A =
[[151 153 105 149 149 105 150 111]
 [122 118 136 117 117 139 120 115]]
Rows and columns are counted from 1.
(1, 1) = 151
(2, 2) = 118
(1, 7) = 150
(2, 3) = 136
(1, 3) = 105
(1, 8) = 111
(2, 7) = 120

x =
[[116 114 134 137 152]
 [152 140 116 134 111]
 [106 139 117 120 129]
 [144 147 114 119 106]
 [114 131 110 125 128]
 [146 144 140 137 135]
 [117 129 150 109 118]
 [129 109 126 117 146]
 [114 137 133 142 108]]
Rows and columns are counted from 1.
(1, 1)	116
(6, 3)	140
(3, 3)	117
(5, 3)	110
(7, 5)	118
(9, 3)	133
(5, 2)	131
(5, 5)	128
(7, 2)	129
(5, 1)	114
(5, 4)	125
(8, 2)	109
(8, 1)	129
(8, 5)	146
(1, 5)	152
(2, 3)	116

B =
[[107 117 137 106 145 123 138 125 117 145 138 111 108]
 [149 120 133 148 128 115 115 120 133 113 113 144 149]
 [146 130 117 145 149 146 145 114 137 133 134 148 129]
 [131 139 125 127 111 107 107 111 123 108 111 127 129]
 [125 142 118 110 147 149 149 142 146 145 147 136 107]
 [133 143 121 134 136 147 142 144 147 144 144 129 130]
 [125 121 129 122 125 110 119 116 108 117 121 127 131]
 [125 118 141 126 134 150 148 119 130 148 142 127 104]
 [126 141 131 129 137 145 143 125 143 144 141 129 113]
 [128 136 132 126 120 107 113 136 108 116 131 128 147]
 [122 119 131 115 147 145 145 123 135 149 144 127 109]
 [112 142 145 115 109 108 108 135 112 121 125 109 116]]
Indices start at 1.
(1, 1) => 107
(12, 3) => 145
(2, 13) => 149
(1, 6) => 123
(11, 10) => 149
(3, 4) => 145
(6, 1) => 133
(3, 13) => 129
(6, 5) => 136
(11, 13) => 109
(9, 12) => 129
(4, 12) => 127
(6, 11) => 144
(10, 11) => 131
(4, 13) => 129
(2, 12) => 144
(9, 2) => 141
(2, 4) => 148
(2, 11) => 113
(2, 6) => 115
(9, 5) => 137
(8, 5) => 134
(11, 5) => 147
(11, 1) => 122
(1, 9) => 117
(2, 5) => 128
(7, 3) => 129
(4, 10) => 108
(5, 10) => 145
(7, 2) => 121
(9, 3) => 131
(2, 10) => 113
(2, 9) => 133
(10, 3) => 132
(6, 6) => 147
(11, 12) => 127
(9, 9) => 143

a =
127,125,134,126,131,124
138,130,123,124,137,107
121,125,137,123,126,125
117,123,142,125,124,133
134,127,129,128,136,120
124,124,138,127,129,131
125,127,133,122,128,118
Indices start at 1.
row 1 col 1	127
row 3 col 2	125
row 6 col 1	124
row 2 col 3	123
row 1 col 2	125
row 4 col 4	125
row 1 col 3	134
row 7 col 1	125
row 3 col 6	125
row 4 col 6	133
row 7 col 4	122
row 3 col 5	126
row 5 col 1	134
row 1 col 6	124
row 7 col 5	128

m =
[[135 120 113 121 117 132 118 109 119 123 125]
 [120 134 135 137 137 128 130 138 134 131 127]
 [133 153 144 146 150 124 126 148 137 127 112]
 [127 125 128 126 126 128 129 128 127 128 129]
 [131 138 135 131 136 129 128 135 130 129 124]
 [130 130 128 131 129 125 124 128 126 123 121]
 [127 147 146 139 147 126 133 150 136 131 123]]
Indices start at 1.
(1, 1) = 135
(5, 5) = 136
(3, 1) = 133
(4, 9) = 127
(6, 3) = 128
(4, 8) = 128
(5, 7) = 128
(2, 10) = 131
(5, 9) = 130
(2, 4) = 137
(6, 11) = 121
(5, 3) = 135
(3, 9) = 137
(7, 1) = 127
(3, 10) = 127
(6, 2) = 130
(1, 6) = 132
(1, 8) = 109
(4, 5) = 126
(4, 10) = 128
(3, 3) = 144
(7, 10) = 131
(4, 1) = 127
(7, 11) = 123
(1, 5) = 117
(1, 7) = 118
(4, 7) = 129

W =
[[118 137 148 140 133 131]
 [121 122 138 131 125 116]
 [118 132 151 143 132 122]
 [125 114 123 130 124 115]
 [125 122 113 129 130 136]
 [124 127 139 135 129 120]
 [125 140 134 135 139 147]
 [121 129 153 142 132 119]
 [125 130 115 127 131 143]
 [124 136 142 139 136 136]
 [123 124 150 141 131 115]
 [124 119 129 131 125 117]
 [121 115 138 136 124 108]]
Indices start at 1.
(1, 1) => 118
(7, 2) => 140
(13, 5) => 124
(12, 6) => 117
(10, 3) => 142
(11, 1) => 123
(3, 5) => 132
(7, 5) => 139
(11, 3) => 150
(8, 4) => 142
(1, 6) => 131
(13, 6) => 108
(7, 3) => 134
(2, 6) => 116
(13, 3) => 138
(12, 3) => 129
(13, 4) => 136
(4, 3) => 123
(10, 6) => 136
(6, 2) => 127
(2, 3) => 138
(6, 1) => 124
(1, 3) => 148
(13, 2) => 115
(2, 1) => 121
(5, 1) => 125

arr =
[[118 129 123 128 135 146 120 145 141 124 126]
 [131 140 140 133 126 125 116 124 120 119 107]
 [137 109 131 129 114 127 140 116 133 135 130]]
Rows and columns are counted from 1.
(1, 1): 118
(3, 6): 127
(3, 4): 129
(1, 3): 123
(2, 7): 116
(3, 5): 114
(1, 9): 141
(1, 5): 135
(2, 3): 140
(3, 8): 116

M = [[113, 141, 109, 132, 136, 124, 129, 115, 127, 127, 115, 147], [120, 141, 144, 129, 128, 112, 126, 120, 116, 149, 130, 116], [127, 107, 138, 110, 149, 120, 132, 151, 136, 122, 127, 118], [125, 143, 134, 124, 112, 128, 118, 120, 122, 147, 145, 125], [120, 119, 107, 134, 106, 140, 118, 132, 133, 130, 128, 146], [123, 125, 143, 135, 128, 105, 153, 120, 109, 155, 115, 118], [137, 118, 99, 148, 108, 130, 136, 122, 127, 106, 106, 150], [113, 148, 139, 130, 112, 137, 107, 112, 119, 145, 147, 121], [127, 137, 132, 122, 139, 117, 118, 120, 129, 138, 139, 121], [119, 141, 133, 117, 132, 141, 131, 126, 126, 143, 130, 127], [122, 128, 137, 124, 137, 122, 111, 123, 129, 135, 136, 120], [125, 135, 135, 119, 141, 115, 123, 121, 130, 143, 141, 122], [132, 127, 125, 113, 119, 146, 121, 137, 135, 126, 142, 130]]
Indices start at 1.
(1, 1): 113
(13, 10): 126
(3, 1): 127
(12, 4): 119
(1, 4): 132
(10, 7): 131
(13, 5): 119
(4, 4): 124
(6, 12): 118
(7, 9): 127
(10, 12): 127
(13, 12): 130
(7, 11): 106
(6, 1): 123
(3, 5): 149
(2, 12): 116
(1, 8): 115
(10, 1): 119
(4, 12): 125
(13, 8): 137
(12, 10): 143
(11, 5): 137
(10, 11): 130
(5, 4): 134
(6, 3): 143
(13, 11): 142
(8, 5): 112
(13, 3): 125
(7, 4): 148
(5, 11): 128
(7, 12): 150
(10, 10): 143
(11, 2): 128
(4, 5): 112
(6, 10): 155

grid =
[[111, 145, 112, 127, 133, 105, 134, 134],
 [132, 146, 128, 140, 120, 132, 129, 123],
 [144, 146, 119, 121, 117, 137, 135, 123],
 [111, 108, 131, 112, 110, 154, 130, 123],
 [110, 152, 102, 138, 153, 111, 153, 131],
 [112, 143, 114, 142, 119, 147, 125, 123],
 [142, 143, 109, 133, 119, 135, 147, 118],
 [137, 147, 106, 127, 136, 128, 140, 116],
 [140, 153, 103, 152, 152, 102, 153, 117]]
Rows and columns are counted from 1.
row 1 col 1 = 111
row 3 col 8 = 123
row 6 col 6 = 147
row 8 col 3 = 106
row 1 col 3 = 112
row 9 col 6 = 102
row 7 col 4 = 133
row 2 col 4 = 140
row 9 col 8 = 117
row 7 col 6 = 135
row 8 col 4 = 127
row 6 col 1 = 112
row 4 col 7 = 130
row 6 col 7 = 125
row 7 col 5 = 119
row 3 col 4 = 121
row 8 col 7 = 140
row 3 col 2 = 146
row 3 col 1 = 144
row 1 col 6 = 105
row 2 col 7 = 129
row 5 col 7 = 153
row 8 col 6 = 128
row 4 col 8 = 123
row 9 col 1 = 140
row 5 col 4 = 138
row 4 col 6 = 154
row 7 col 2 = 143
row 1 col 4 = 127
row 9 col 2 = 153
row 4 col 4 = 112
row 7 col 7 = 147
